Read these off the grid that follows.
1) Read off the entry just left of -24.
2) Read off the entry just left of -26.
3) Read off the maximum.
4) Read off the smallest entry.
5) Read off the entry just left of the smallest entry.
6) Read off the entry just left of -12.
[[13, 31, 34, -8, 15], [-20, -42, -17, 18, 19], [4, 17, -24, -26, 6], [-19, -7, 24, 15, 7], [12, -21, -36, -12, 14], [15, 16, 9, -1, 7], [-6, -1, 4, 11, 5], [-9, -37, -17, 25, -5]]
1) 17
2) -24
3) 34
4) -42
5) -20
6) -36

Read these off the table that follows.
1) Read off the entry in the top-right corner.
2) Read off the 2nd-last entry, reading row by row.
3) Read off the 1st entry on the main diagonal.
4) Read off the fourth-last entry, reading row by row.
[[ -3  -2  -1   1   0  -1  -1   2   1]
 [-33  33 -34  33  33  33 -34  34 -34]
 [ 35 -35  36 -35 -35 -35  36 -35  36]
 [ -3  -2  -1   1   0  -1  -1   2   1]
 [ 35 -35  36 -35 -35 -35  36 -36  36]
 [ -3  -1  -1   1   0   0  -1   2   0]
 [ -2  -2   0   1   0  -1  -1   2   1]
 [ -3  -2  -1   1   0  -1  -1   2   1]
 [-34  33 -34  33  33  33 -34  34 -34]
 [ 35 -35  36 -35 -35 -35  36 -36  36]
 [-33  33 -34  33  33  33 -34  34 -33]
 [ -3  -2  -1   1   0  -1  -1   2   1]
 [ -3  -2   0   1   0  -1  -1   2   1]
 [-34  33 -34  33  34  33 -34  34 -34]
 [ 35 -35  36 -35 -35 -35  36 -35  36]
 [ -2  -2   0   1   0  -1  -1   2   1]]
1) 1
2) 2
3) -3
4) -1
